[[ -4.0  -5.4 -11.6  -8.2 -23.4   1.8  -1.0   0.4  31.9  -0.3   1.7  -6.8
    2.6  17.6]
 [  8.5 -10.7 -21.1  -4.5 -51.7  33.5  -3.8  -6.2  34.9  -0.1  31.6  17.4
   22.3  16.6]]
->
[[  2.6  17.6  -4.0  -5.4 -11.6  -8.2 -23.4   1.8  -1.0   0.4  31.9  -0.3
    1.7  -6.8]
 [ 22.3  16.6   8.5 -10.7 -21.1  -4.5 -51.7  33.5  -3.8  -6.2  34.9  -0.1
   31.6  17.4]]

[[ -7.5  -4.4   1.4  -0.9   7.2  -7.2   5.4  -6.9   1.0   7.0]
 [ -4.5  -0.5   9.6   8.4  -7.9  -1.0   0.2  -3.5  -1.6  -6.4]
 [  0.2 -10.5  -8.5   0.7 -48.9   9.4  -0.7  -4.6  -8.6  -6.8]
 [ -5.4   6.9   7.5  -4.6 -43.5  -0.8  11.6 -12.0  -7.7  -0.9]
 [ 10.5  -1.5   1.9   0.7 -56.3   5.5 -10.4  -8.6  -9.9   0.1]
 [  1.0  -8.7  -3.4   1.7 -16.6  -5.1 -11.3  -7.4  -3.0  -4.2]
 [  2.5  -5.8  -4.5  -8.4 -61.8  -2.6  -2.6   2.9 -10.8   5.7]]
->
[[  1.0   7.0  -7.5  -4.4   1.4  -0.9   7.2  -7.2   5.4  -6.9]
 [ -1.6  -6.4  -4.5  -0.5   9.6   8.4  -7.9  -1.0   0.2  -3.5]
 [ -8.6  -6.8   0.2 -10.5  -8.5   0.7 -48.9   9.4  -0.7  -4.6]
 [ -7.7  -0.9  -5.4   6.9   7.5  -4.6 -43.5  -0.8  11.6 -12.0]
 [ -9.9   0.1  10.5  -1.5   1.9   0.7 -56.3   5.5 -10.4  -8.6]
 [ -3.0  -4.2   1.0  -8.7  -3.4   1.7 -16.6  -5.1 -11.3  -7.4]
 [-10.8   5.7   2.5  -5.8  -4.5  -8.4 -61.8  -2.6  -2.6   2.9]]

[[-42.8 -15.9   0.4]
 [  2.8 -46.6  43.3]
 [ 31.0 -10.6 -25.4]
 [ 21.8   0.3  21.7]
 [-43.7 -18.9 -41.9]
 [-13.8 -14.5  27.7]
 [  7.5 -23.2  13.3]
 [ 34.2 -31.8 -17.2]
 [ 32.5 -39.8 -17.8]]
->
[[-15.9   0.4 -42.8]
 [-46.6  43.3   2.8]
 [-10.6 -25.4  31.0]
 [  0.3  21.7  21.8]
 [-18.9 -41.9 -43.7]
 [-14.5  27.7 -13.8]
 [-23.2  13.3   7.5]
 [-31.8 -17.2  34.2]
 [-39.8 -17.8  32.5]]

[[ 16.0 -13.8   9.1  30.7  35.2   8.1  15.6  10.6  13.8  -7.7 -11.9  17.2]
 [-31.8  30.7   0.7  21.4 -55.7 -33.4 -47.3  60.4  17.4  24.0 -11.0  -5.5]
 [ 14.1  -0.3  -2.4 -11.3  12.4 -17.3  20.4 -13.7   2.3  21.7  13.8  -7.8]
 [  8.2   0.6  -2.0  -9.0   8.0 -10.8  13.0  -9.4   1.2  14.3   8.8  -4.6]
 [ 22.6 -20.7  14.3  46.9  51.2  13.3  21.3  16.2  20.8 -13.8 -18.9  27.4]
 [  4.6  10.3  -8.4 -31.6 -10.7 -25.8  11.4 -19.6  -5.8  30.3  22.0 -19.7]
 [-17.2   2.0  -4.3 -13.8 -23.1  20.2 -19.5  -7.2 -15.3 -22.5  -2.6  -3.8]
 [  8.1   6.5  -7.2 -29.8  -2.2 -22.0  16.4 -22.5  -5.3  26.7  20.6 -16.5]]
->
[[-11.9  17.2  16.0 -13.8   9.1  30.7  35.2   8.1  15.6  10.6  13.8  -7.7]
 [-11.0  -5.5 -31.8  30.7   0.7  21.4 -55.7 -33.4 -47.3  60.4  17.4  24.0]
 [ 13.8  -7.8  14.1  -0.3  -2.4 -11.3  12.4 -17.3  20.4 -13.7   2.3  21.7]
 [  8.8  -4.6   8.2   0.6  -2.0  -9.0   8.0 -10.8  13.0  -9.4   1.2  14.3]
 [-18.9  27.4  22.6 -20.7  14.3  46.9  51.2  13.3  21.3  16.2  20.8 -13.8]
 [ 22.0 -19.7   4.6  10.3  -8.4 -31.6 -10.7 -25.8  11.4 -19.6  -5.8  30.3]
 [ -2.6  -3.8 -17.2   2.0  -4.3 -13.8 -23.1  20.2 -19.5  -7.2 -15.3 -22.5]
 [ 20.6 -16.5   8.1   6.5  -7.2 -29.8  -2.2 -22.0  16.4 -22.5  -5.3  26.7]]

[[ 55.3   8.9 -36.8 -18.9  28.6  -1.5  -1.8]
 [ 35.3  22.6 -14.9  -1.8  19.2 -20.2  16.3]
 [ 45.4  -2.6 -38.3 -25.2  17.6  12.5   3.5]
 [ 23.3  13.9  21.8 -11.8  50.1 -11.8   2.4]
 [-21.2  46.5   6.8   7.6 -14.9  26.5 -17.3]
 [ 14.7 -22.3   1.8  13.9  18.5   6.2  47.2]
 [ 29.0  14.2  19.3  -4.5 -21.5  30.8  41.5]
 [  9.8 -21.8  -1.2  50.9 -24.4  -1.3   8.5]
 [ 12.0   6.7  39.1  19.6  17.0  -7.5  11.4]
 [-19.4 -23.6   2.9  53.7 -29.4  21.6  17.6]]
->
[[ -1.5  -1.8  55.3   8.9 -36.8 -18.9  28.6]
 [-20.2  16.3  35.3  22.6 -14.9  -1.8  19.2]
 [ 12.5   3.5  45.4  -2.6 -38.3 -25.2  17.6]
 [-11.8   2.4  23.3  13.9  21.8 -11.8  50.1]
 [ 26.5 -17.3 -21.2  46.5   6.8   7.6 -14.9]
 [  6.2  47.2  14.7 -22.3   1.8  13.9  18.5]
 [ 30.8  41.5  29.0  14.2  19.3  -4.5 -21.5]
 [ -1.3   8.5   9.8 -21.8  -1.2  50.9 -24.4]
 [ -7.5  11.4  12.0   6.7  39.1  19.6  17.0]
 [ 21.6  17.6 -19.4 -23.6   2.9  53.7 -29.4]]

[[-50.0 -45.3  -6.4  48.7  47.2 -22.3 -25.6]
 [-13.1 -18.0  -6.5  19.5  41.9 -26.1   9.3]]
->
[[-22.3 -25.6 -50.0 -45.3  -6.4  48.7  47.2]
 [-26.1   9.3 -13.1 -18.0  -6.5  19.5  41.9]]

[[ -5.3   8.2 -18.7 -19.8  35.9  33.2  26.0  50.3]
 [ -8.5   7.3 -18.2 -20.7  35.7  34.9  25.5  55.8]
 [-10.0   7.2 -17.3 -21.5  35.4  35.8  24.9  58.5]
 [-10.8   7.2 -16.9 -21.8  34.9  36.6  25.2  61.0]
 [ -1.9   8.2 -20.2 -19.0  37.3  30.8  25.8  45.0]]
->
[[ 26.0  50.3  -5.3   8.2 -18.7 -19.8  35.9  33.2]
 [ 25.5  55.8  -8.5   7.3 -18.2 -20.7  35.7  34.9]
 [ 24.9  58.5 -10.0   7.2 -17.3 -21.5  35.4  35.8]
 [ 25.2  61.0 -10.8   7.2 -16.9 -21.8  34.9  36.6]
 [ 25.8  45.0  -1.9   8.2 -20.2 -19.0  37.3  30.8]]
